Read these off the table that follows.
1) The entry just right of the largest entry?
2) The entry just left of -.32?
[[-.44  .66 -.06  .58 -.66 -.52  .65  .10 -.32  .03 -.20  .67  .21 -.16
   .39  .07]
 [-.29  .03 -.34 -.26  .58 -.40  .46  .46  .07  .24  .12  .17  .57 -.35
   .08 -.02]]
1) .21
2) .10

Read these off the matrix that follows.
1) Find the entry directly below 0.52.
2) Find the first entry, reading row by row.
3) Find the smallest entry in the first row.
4) Find the entry directly above -6.01.
5) Find the top entry of the column that holds the largest entry.
6) Find the last entry, reading row by row.
7) Find the largest entry in the first row.
8) Find the entry just right of the largest entry.
[[ -5.55  14.83 -12.03  -2.65  -0.11  -3.22  17.22  -0.65  -1.47]
 [  1.69   7.76   2.93   3.60 -10.38  -1.45  -8.35  -7.69   1.53]
 [  0.31  -8.29   6.72  -5.04  -9.19  -4.50 -10.78  -9.84   8.13]
 [ -3.25  -7.12  14.90   1.75   1.29  -0.76 -16.08  -1.09   0.53]
 [  0.18  -2.90   1.97  -2.82 -10.96   2.04  16.38  -2.67   8.19]
 [ -3.55  -4.75   9.97  -4.93  -3.32  -4.76  -0.07  -4.87  11.22]
 [ -1.16 -11.80  -4.60  -1.63   0.08  -5.89  -5.76   4.73  -8.97]
 [ -3.16  -2.00  -6.93  -5.50   8.24  -2.09  -0.63  -2.47  -9.37]
 [ -6.74   4.83   0.34  -3.75  -7.68  -3.09 -15.50   2.77  -9.48]
 [  3.46  19.49   5.49  -0.01  -0.73   4.82  -7.68   0.67   9.42]
 [ -4.62  -6.23  -2.46  -0.42  -1.74  -4.73  -7.37   3.89  -2.17]
 [ -2.33  -9.98   3.28   0.77   1.20  -8.28  -0.95  -4.80   0.52]
 [ -1.21   8.60  -1.54   0.68  -0.25  -2.55   6.17  -4.90  -8.25]
 [ -8.16   3.82 -12.79  -7.03   2.05  -6.01   6.72  -2.90   0.50]
 [  2.59 -14.27   0.94  -2.66  -5.51   0.78   1.04  -2.87 -17.11]
 [ -4.88  -5.55  -1.20  -1.15  -2.48  -6.59   6.02  -6.92 -17.60]]
1) -8.25
2) -5.55
3) -12.03
4) -2.55
5) 14.83
6) -17.60
7) 17.22
8) 5.49

Read these off the row that follows.
1) Read off the entry just right of 130.
2) Read off the entry just right of 136.
3) Read off the entry just left of the smallest entry.
4) Read off the entry just left of 171.
[140  41 173 192 141 171 180 153 103 130 177 136 202 150]
1) 177
2) 202
3) 140
4) 141

Questions about the grid below.
1) Which number is the entry just left of 0.257?
2) Which number is the entry just right of the smallest entry?
[[-0.138 -0.210  0.092 -0.184 -0.058 -0.008  0.124 -0.108 -0.059 -0.140
  -0.161 -0.082  0.052 -0.157 -0.163 -0.137]
 [-0.150  0.054 -0.083 -0.105 -0.099  0.026 -0.124 -0.171 -0.185 -0.141
  -0.122 -0.147 -0.115 -0.126 -0.036  0.214]
 [ 0.044  0.257 -0.134 -0.112  0.013  0.075 -0.287 -0.002 -0.127  0.057
  -0.145 -0.048 -0.114  0.052  0.158  0.253]
 [-0.216 -0.244 -0.053  0.060 -0.196 -0.165  0.097 -0.175 -0.035 -0.221
   0.075 -0.074 -0.097 -0.154 -0.253 -0.081]
 [-0.073  0.109 -0.003 -0.173  0.008  0.124 -0.108 -0.114 -0.188 -0.064
  -0.189 -0.148 -0.022 -0.107  0.055  0.191]
 [ 0.098  0.004 -0.007  0.000  0.013 -0.043 -0.009  0.132  0.136  0.098
   0.006  0.149  0.009  0.137  0.016 -0.066]]
1) 0.044
2) -0.002

A =  14.961   10.600    0.768    3.606   10.086   20.368    5.858   -9.371    9.494    2.463   -0.271   -8.081  -18.091
The entry just left of the largest entry is 10.086
Read off the minimum.
A: -18.091
The entry just left of 10.086 -> 3.606

Read these off the array that follows.
1) Read off the last entry, reading row by row.
2) Read off the entry in the top-left corner.
3) Read off the fourth entry, reading row by row.
4) Read off the second largest entry.
5) Read off the largest entry in the last row.
6) Read off the entry just left of the largest entry.
7) Read off the entry directly below -.25.
8) Read off the bottom-left entry.
[[-.13 -.25 -.14 -.09  .02 -.08  .15  .27  .01  .34  .35  .00]
 [-.15 -.22  .00 -.38 -.03 -.03  .02 -.07  .24  .40  .29  .23]
 [ .03 -.12 -.07  .03  .54  .06  .04  .23  .34  .07 -.13 -.29]
 [ .12  .32  .71  .16  .19 -.14 -.21 -.07  .06 -.29  .31 -.05]]
1) -.05
2) -.13
3) -.09
4) .54
5) .71
6) .32
7) -.22
8) .12

Read these off the row that follows.
1) The entry just right of .16?
2) The entry just right of -.03?
[-.02,.35,.83,-.28,-.03,-.28,.16,-.27,.04]
1) -.27
2) -.28

Questions about the table below. Indices start at 1.
1) Which number is the entry in row 3 and column 1?
2) Which number is the entry at row 2, column 1?
3) Which number is the bottom-right entry?
4) Which number is the entry at row 1, column 1?
5) Which number is the bottom entry of the column that holds the largest entry?
6) Which number is the bottom-left entry?
7) Which number is the entry just right of -.24?
8) Which number is the entry directly below the smallest entry?
[[.65,.02,-.04,.03,.36,-.21,.11,-.04,.40],
[-.82,.25,.48,.57,.51,-.06,.59,-.04,-.22],
[.10,.00,.31,-.59,-.39,.71,-.64,.66,-.85],
[-.20,.18,.14,.42,.69,.04,.50,.22,.12],
[.62,.14,-.61,.09,.18,.16,-.09,.55,.12],
[-.60,.17,.11,.52,.58,-.10,.59,.03,.05],
[-.83,-.14,.60,.47,.37,-.17,.53,-.10,-.12],
[.34,.04,-.57,.41,.28,.40,-.01,.80,.20],
[.01,.06,-.22,-.14,-.32,-.30,-.21,-.25,-.08],
[.50,.12,-.23,-.13,-.20,.22,-.10,.39,-.32],
[.46,-.24,-.54,-.41,.46,.57,-.21,.86,.10],
[.64,.18,.09,.00,.14,-.35,.10,-.34,.20]]
1) .10
2) -.82
3) .20
4) .65
5) -.34
6) .64
7) -.54
8) .12
